Below are the code and all the weights of a small trained network. Each question names an input and a class and asks about switching units off, where a switched-off unit gives its printed mean instead of its output.

import numpy as np


def w(rows, s, z=0):
    codes = np.array(rows[::2]) - 128.0
    scale = np.full(codes.shape[1], s)
    scale[-1] = z or s
    return codes * scale


def norm(h):
    return h / np.sqrt((h * h).mean(-1, keepdims=True) + 1e-5)


def f(y):
    return y / 2 * (1 + np.tanh(0.7978845608 * (y + 0.044715 * y**3)))


def log_softmax(a):
    a = a - a.max(-1, keepdims=True)
    return a - np.log(np.exp(a).sum(-1, keepdims=True))


def net(x, mask):
    res = np.array(x, float).reshape(1, 6) / 4 @ E
    u = 0
    for l in range(3):
        y = f(norm(res) @ A[l][:, :-1].T + A[l][:, -1])
        res = res + np.where(mask[u : u + 7], y, B[l][:, -1]) @ B[l][:, :-1]
        u += 7
    return log_softmax(norm(res)[-1] @ U[:, :-1].T + U[:, -1])


A, B = {}, {}
E = w([
[131,134,118,122,130,112,126,114,134,113,135],'x0',
[124,117,101,122,156,116,123,141,120,139,127],'x1',
[114,146,123,119,122,131,128,130,139,130,127],'x2',
[196,168,163,66,97,46,68,208,108,189,198],'x3',
[150,150,219,64,254,148,133,121,138,88,60],'x4',
[131,160,181,46,185,177,183,167,36,20,160],'x5',
],0.0096)
A[0] = w([
[177,147,214,102,162,54,55,165,177,125,84,13],'0.n1',
[90,117,163,155,187,119,172,44,159,116,49,107],'0.n2',
[96,129,83,143,110,175,150,93,12,91,115,219],'0.n3',
[232,194,208,56,112,48,74,190,59,194,254,3],'0.n4',
[231,203,196,137,147,44,64,175,149,219,153,143],'0.n5',
[174,175,147,140,94,81,58,106,108,190,151,41],'0.n6',
[165,124,126,148,101,42,51,136,176,166,96,9],'0.n7',
],0.0073,0.0029)
B[0] = w([
[83,24,148,85,129,158,32,63,66,50,155,175],'0.n1',
[144,191,132,173,170,102,133,136,147,181,70,184],'0.n2',
[86,117,95,101,80,137,149,98,121,155,214,180],'0.n3',
[77,110,104,244,58,40,164,219,191,144,213,245],'0.n4',
[123,33,122,28,120,203,94,173,117,139,104,231],'0.n5',
[152,89,175,100,154,98,147,54,144,49,94,175],'0.n6',
[177,124,175,109,180,167,128,69,113,110,165,181],'0.n7',
],0.011)
A[1] = w([
[119,124,93,110,102,141,102,142,30,69,107,24],'1.n1',
[113,177,136,139,146,104,120,254,77,33,133,2],'1.n2',
[151,133,108,97,123,143,117,83,94,138,154,97],'1.n3',
[124,148,98,119,105,137,166,144,31,67,123,66],'1.n4',
[192,107,138,127,139,171,153,83,138,136,136,68],'1.n5',
[164,91,168,82,85,62,72,176,126,119,192,197],'1.n6',
[147,166,135,64,186,196,173,122,52,92,86,2],'1.n7',
],0.0098,0.0058)
B[1] = w([
[26,209,103,107,219,167,45,48,122,138,192,127],'1.n1',
[197,222,192,181,124,170,115,157,246,153,114,146],'1.n2',
[118,82,130,113,122,177,84,142,80,235,136,131],'1.n3',
[91,121,209,142,178,221,102,126,38,79,169,140],'1.n4',
[29,110,43,180,154,113,86,185,129,109,200,130],'1.n5',
[198,211,135,106,177,189,46,111,95,148,1,248],'1.n6',
[189,99,122,182,30,65,214,250,234,135,222,145],'1.n7',
],0.0092,0.013)
A[2] = w([
[63,216,124,110,109,187,161,140,10,119,154,103],'2.n1',
[221,105,161,162,173,176,145,197,137,65,107,183],'2.n2',
[88,135,106,194,85,23,201,168,182,152,204,132],'2.n3',
[78,221,185,142,149,133,137,254,103,92,159,123],'2.n4',
[179,104,105,149,92,162,53,95,127,171,100,146],'2.n5',
[215,143,151,88,92,68,66,214,154,171,100,184],'2.n6',
[60,142,108,100,149,178,167,98,77,51,190,3],'2.n7',
],0.0093,0.0051)
B[2] = w([
[75,44,83,84,153,157,49,133,19,54,124,165],'2.n1',
[110,161,61,177,67,43,144,53,172,212,97,198],'2.n2',
[64,106,39,97,39,171,227,178,47,65,198,197],'2.n3',
[93,119,50,206,129,71,196,92,244,98,128,181],'2.n4',
[145,179,119,173,87,82,223,161,168,128,177,221],'2.n5',
[130,181,175,144,212,155,169,30,50,163,94,251],'2.n6',
[195,21,208,7,165,181,1,107,94,161,59,158],'2.n7',
],0.0098,0.012)
U = w([
[49,103,33,229,19,78,236,203,155,81,250,40],'0',
[182,212,179,227,199,96,138,98,179,186,56,124],'1',
[77,45,170,39,187,234,31,132,2,71,149,252],'2',
],0.011,0.0043)

Each question gives the input, the list of numbers given to net, and the class t.
The units are the neurons (one row each of A and B). Each row of codes is followed by its name. A weight is (code - 128) times the scale printed after its matrix; where a second scale follows, it is the last column's (A, B and U).
mask holds one flag per neuron, layer by layer. A switched-off neuron (its flag False) gives its mean, the last column of its row in B, instead of its output. The means were averaged over made-up inputs and are rounded, as every weight is.
A unit's drop is (log p(t) with every unit on - log p(t) with that unit switched off) / (log p(t) with every unit on - log p(t) with every unit switched off).
The circuit of an input: a set's keep is (log p(t) with only the set's units on - log p(t) with every unit switched off) / (log p(t) with every unit on - log p(t) with every unit switched off). Starting from the 12 units with the biggest drops (on a tie, the unit counted first), units are removed one at a time, each time the one whose removal leaves the highest keep (on an exact tie, the one counted first), for as long as the keep stays at least 0.8.
circuit, biggest first: the units of the circuit, biggest drop first
top k neurons: the k neurons with the biggest drops, biggest first
top k neurons in layer l: the k neurons of layer l with the biggest drops, biggest first
drop when u is switched off: that unit's drop, to one decimal
input [7,3,-8,-5,8,4], class 0: circuit, biggest first : 1.n7
input [0,-3,8,8,0,6], class 0: top 3 neurons in layer 0 : 0.n4; 0.n7; 0.n2
input [5,-1,-7,3,-1,0], class 1: top 2 neurons : 1.n6; 0.n5
input [6,-6,3,1,-3,-7], class 1: top 2 neurons : 2.n3; 0.n3
input [-4,-7,0,-7,5,1], class 0: top 3 neurons : 1.n6; 1.n7; 2.n6
input [5,1,6,6,2,-1], class 2: top 2 neurons in layer 0 : 0.n1; 0.n5
input [3,-7,-7,0,3,4], class 0: circuit, biggest first : 0.n4; 1.n7
input [1,-2,3,-8,1,6], class 0: top 3 neurons in layer 0 : 0.n2; 0.n4; 0.n1
input [-6,8,1,-1,6,4], class 0: top 2 neurons : 1.n7; 1.n6
input [-6,1,3,0,1,2], class 0: top 2 neurons : 0.n1; 2.n4
input [-8,-7,-8,8,1,-7], class 2: top 4 neurons in layer 0 : 0.n5; 0.n1; 0.n2; 0.n7
input [2,1,-5,5,-5,0], class 1: top 2 neurons in layer 0 : 0.n5; 0.n6
input [-6,-6,-1,0,7,7], class 0: top 3 neurons : 1.n7; 1.n6; 0.n4
input [3,1,-3,3,2,-7], class 2: circuit, biggest first : 0.n5
input [-2,3,3,5,6,-7], class 2: top 2 neurons : 0.n1; 0.n5
input [6,-8,-6,-8,3,3], class 0: top 2 neurons : 1.n7; 1.n6
input [-1,8,-3,1,2,-7], class 2: top 3 neurons in layer 0 : 0.n4; 0.n7; 0.n5
input [7,-7,7,5,1,-3], class 2: drop when 0.n5 is switched off : 0.8
input [0,-2,3,4,-8,-3], class 1: drop when 1.n6 is switched off : 0.2
input [-1,4,2,3,-2,-7], class 1: drop when 2.n5 is switched off : 0.2
input [1,-1,7,6,5,-5], class 2: top neuron : 0.n1
